Here is a tiny trained network, its code and every weight. The questions are about switching its units off for an input and a class, where a switched-off unit gives its printed mean instead of its output.

import numpy as np


def w(rows, s, z=0):
    codes = np.array(rows[::2]) - 128.0
    scale = np.full(codes.shape[1], s)
    scale[-1] = z or s
    return codes * scale


def f(y):
    return y / 2 * (1 + np.tanh(0.7978845608 * (y + 0.044715 * y**3)))


def log_softmax(a):
    a = a - a.max(-1, keepdims=True)
    return a - np.log(np.exp(a).sum(-1, keepdims=True))


def net(x, mask):
    res = np.array(x, float).reshape(1, 4) / 4 @ E
    y = f(res @ A[0][:, :-1].T + A[0][:, -1])
    res = res + np.where(mask, y, B[0][:, -1]) @ B[0][:, :-1]
    return log_softmax(res[-1] @ U[:, :-1].T + U[:, -1])


A, B = {}, {}
E = w([
[72,220,195,89,149,38,4],'x0',
[85,250,65,81,105,73,214],'x1',
[132,200,187,160,35,133,121],'x2',
[195,69,79,191,68,36,120],'x3',
],0.011)
A[0] = w([
[91,36,106,163,213,31,91,54],'n1',
[106,124,139,49,129,146,123,1],'n2',
[118,107,93,152,101,36,32,158],'n3',
[151,2,38,209,111,109,156,201],'n4',
[75,221,139,93,61,5,85,89],'n5',
[181,60,230,191,106,197,36,165],'n6',
],0.01,0.0034)
B[0] = w([
[52,180,109,185,53,133,144,198],'n1',
[138,172,77,129,148,142,125,147],'n2',
[68,119,85,74,168,78,138,202],'n3',
[195,62,172,192,96,125,91,254],'n4',
[170,146,162,105,122,45,103,242],'n5',
[62,6,78,139,57,131,167,234],'n6',
],0.014,0.017)
U = w([
[76,105,108,59,245,248,156,59],'0',
[65,76,105,137,104,125,168,253],'1',
[100,211,165,194,34,161,164,159],'2',
[126,179,165,102,173,51,114,103],'3',
[217,61,149,181,100,114,129,53],'4',
],0.014,0.006)

Each question gives the input, the list of numbers given to net, and the class t.
The units are the neurons (one row each of A and B). Each row of codes is followed by its name. A weight is (code - 128) times the scale printed after its matrix; where a second scale follows, it is the last column's (A, B and U).
mask holds one flag per neuron, in row order. A switched-off neuron (its flag False) gives its mean, the last column of its row in B, instead of its output. The means were averaged over made-up inputs and are rounded, as every weight is.
A unit's drop is (log p(t) with every unit on - log p(t) with that unit switched off) / (log p(t) with every unit on - log p(t) with every unit switched off).
The circuit of an input: a set's keep is (log p(t) with only the set's units on - log p(t) with every unit switched off) / (log p(t) with every unit on - log p(t) with every unit switched off). Starting from all 6 units, units are removed one at a time, each time the one whose removal leaves the highest keep (on an exact tie, the one counted first), for as long as the keep stays at least 0.8.
units of the circuit, in order: the units of the circuit, biggest drop first
k most important neurons: the k neurons with the biggest drops, biggest first
drop when u is switched off: that unit's drop, to one decimal
input [3,-7,2,-5], class 1: units of the circuit, in order -> n6
input [0,2,-5,-3], class 0: units of the circuit, in order -> n5, n4, n6
input [-2,-3,6,-2], class 1: 2 most important neurons -> n4, n6
input [0,-4,-2,-8], class 0: units of the circuit, in order -> n4, n1
input [1,-2,2,4], class 1: units of the circuit, in order -> n3, n5
input [-1,6,4,-3], class 3: units of the circuit, in order -> n1, n6
input [-2,4,3,-3], class 2: 2 most important neurons -> n6, n3
input [5,0,-8,-3], class 2: 2 most important neurons -> n1, n6
input [-5,8,6,4], class 4: 2 most important neurons -> n1, n5
input [6,-2,-1,8], class 1: 2 most important neurons -> n1, n3
input [-4,-3,-7,-4], class 4: 2 most important neurons -> n4, n3
input [-7,5,1,-2], class 4: 3 most important neurons -> n1, n6, n3
input [3,-5,8,3], class 1: drop when n6 is switched off -> 0.1
input [8,-3,7,0], class 3: units of the circuit, in order -> n5
input [-2,7,-6,6], class 4: drop when n4 is switched off -> 0.5
input [2,1,-1,0], class 3: drop when n4 is switched off -> 0.2
input [1,-6,6,6], class 1: drop when n6 is switched off -> 0.4
